Below is a small trained network, with its code and all its weights. Each question gives an input and a class and asks what happens when units are switched off, that is, made to give their printed mean instead of their output.

import numpy as np


def w(rows, s, z=0):
    codes = np.array(rows[::2]) - 128.0
    scale = np.full(codes.shape[1], s)
    scale[-1] = z or s
    return codes * scale


def f(y):
    return y / 2 * (1 + np.tanh(0.7978845608 * (y + 0.044715 * y**3)))


def log_softmax(a):
    a = a - a.max(-1, keepdims=True)
    return a - np.log(np.exp(a).sum(-1, keepdims=True))


def net(x, mask):
    res = np.array(x, float).reshape(1, 6) / 4 @ E
    y = f(res @ A[0][:, :-1].T + A[0][:, -1])
    res = res + np.where(mask, y, B[0][:, -1]) @ B[0][:, :-1]
    return log_softmax(res[-1] @ U[:, :-1].T + U[:, -1])


A, B = {}, {}
E = w([
[254,166,76,112],'x0',
[90,80,16,139],'x1',
[222,140,87,215],'x2',
[206,52,169,131],'x3',
[122,243,129,156],'x4',
[201,147,88,9],'x5',
],0.0074)
A[0] = w([
[117,79,143,101,127],'neuron 1',
[123,122,152,98,131],'neuron 2',
[181,94,86,112,143],'neuron 3',
[113,99,120,136,116],'neuron 4',
[173,203,149,107,113],'neuron 5',
[122,152,157,96,91],'neuron 6',
[99,70,123,195,152],'neuron 7',
[149,121,67,143,177],'neuron 8',
[120,141,94,170,130],'neuron 9',
[136,152,143,219,122],'neuron 10',
[96,189,115,67,254],'neuron 11',
[116,99,151,201,213],'neuron 12',
[118,179,119,180,157],'neuron 13',
[140,248,112,117,87],'neuron 14',
[108,145,67,133,80],'neuron 15',
[77,106,180,111,153],'neuron 16',
[158,156,173,177,70],'neuron 17',
[124,112,116,138,135],'neuron 18',
[81,67,95,149,160],'neuron 19',
[183,119,172,136,69],'neuron 20',
[98,224,112,111,178],'neuron 21',
[186,94,220,110,129],'neuron 22',
[191,82,172,143,107],'neuron 23',
[102,154,186,81,108],'neuron 24',
[74,156,165,98,115],'neuron 25',
[85,87,160,108,155],'neuron 26',
[147,84,69,127,176],'neuron 27',
[112,77,143,52,187],'neuron 28',
[104,161,130,185,117],'neuron 29',
],0.015,0.0055)
B[0] = w([
[80,130,125,150,176],'neuron 1',
[117,144,172,128,149],'neuron 2',
[152,70,130,122,213],'neuron 3',
[129,93,164,141,149],'neuron 4',
[187,153,117,81,207],'neuron 5',
[110,190,176,70,148],'neuron 6',
[137,89,164,190,239],'neuron 7',
[141,67,128,134,198],'neuron 8',
[185,96,82,172,171],'neuron 9',
[141,194,85,178,230],'neuron 10',
[86,104,105,59,254],'neuron 11',
[121,142,133,212,253],'neuron 12',
[146,162,1,133,215],'neuron 13',
[158,166,45,63,232],'neuron 14',
[203,136,99,76,156],'neuron 15',
[44,136,169,144,223],'neuron 16',
[199,207,112,160,182],'neuron 17',
[130,105,141,146,141],'neuron 18',
[124,67,173,136,231],'neuron 19',
[184,112,151,104,166],'neuron 20',
[115,139,26,61,246],'neuron 21',
[178,158,193,127,211],'neuron 22',
[151,118,202,121,198],'neuron 23',
[72,201,180,117,193],'neuron 24',
[50,132,130,124,209],'neuron 25',
[73,113,190,136,209],'neuron 26',
[90,71,134,108,213],'neuron 27',
[108,96,123,173,237],'neuron 28',
[89,163,62,152,203],'neuron 29',
],0.0079,0.0081)
U = w([
[103,86,188,174,103],'0',
[254,165,200,89,108],'1',
[150,145,49,230,91],'2',
[100,63,98,120,247],'3',
[120,99,155,57,61],'4',
[177,26,124,90,162],'5',
[168,175,64,14,94],'6',
[38,160,176,86,131],'7',
],0.0097,0.013)

Each question gives the input, the list of numbers given to net, and the class t.
The units are the neurons (one row each of A and B). Each row of codes is followed by its name. A weight is (code - 128) times the scale printed after its matrix; where a second scale follows, it is the last column's (A, B and U).
mask holds one flag per neuron, in row order. A switched-off neuron (its flag False) gives its mean, the last column of its row in B, instead of its output. The means were averaged over made-up inputs and are rounded, as every weight is.
A unit's drop is (log p(t) with every unit on - log p(t) with that unit switched off) / (log p(t) with every unit on - log p(t) with every unit switched off).
The circuit of an input: a set's keep is (log p(t) with only the set's units on - log p(t) with every unit switched off) / (log p(t) with every unit on - log p(t) with every unit switched off). Starting from the 12 units with the biggest drops (on a tie, the unit counted first), units are removed one at a time, each time the one whose removal leaves the highest keep (on an exact tie, the one counted first), for as long as the keep stays at least 0.8.
circuit, biggest first: the units of the circuit, biggest drop first
most important unit: the unit with the biggest drop
k most important neurons: the k neurons with the biggest drops, biggest first
drop when u is switched off: that unit's drop, to one decimal
input [3,2,-3,-8,0,-7], class 2: circuit, biggest first : neuron 13; neuron 29
input [5,3,8,4,4,3], class 5: 2 most important neurons : neuron 8; neuron 3
input [1,6,6,-6,-2,6], class 5: 3 most important neurons : neuron 8; neuron 3; neuron 27
input [-8,3,-4,5,1,2], class 7: circuit, biggest first : neuron 16; neuron 26
input [-1,7,3,-4,0,8], class 5: most important neuron : neuron 8
input [-2,-1,-4,0,5,5], class 6: circuit, biggest first : neuron 21; neuron 14
input [6,-8,7,0,5,3], class 6: 3 most important neurons : neuron 14; neuron 21; neuron 13
input [6,-2,-5,6,-4,-4], class 0: circuit, biggest first : neuron 14; neuron 21
input [-4,-1,3,3,-2,-6], class 0: circuit, biggest first : neuron 21; neuron 7
input [-2,-6,-7,7,-6,1], class 0: circuit, biggest first : neuron 28; neuron 22
input [-4,-3,-5,6,0,-8], class 0: 2 most important neurons : neuron 7; neuron 12
input [-1,-3,1,7,-4,-2], class 0: 2 most important neurons : neuron 5; neuron 14
input [-7,6,6,-2,-3,0], class 5: drop when neuron 14 is switched off : -0.2
input [-3,-6,1,1,-3,5], class 1: most important unit : neuron 22
input [-2,-1,-4,-3,5,5], class 6: drop when neuron 14 is switched off : 0.1
input [0,-3,3,-1,0,-2], class 2: drop when neuron 19 is switched off : 0.0
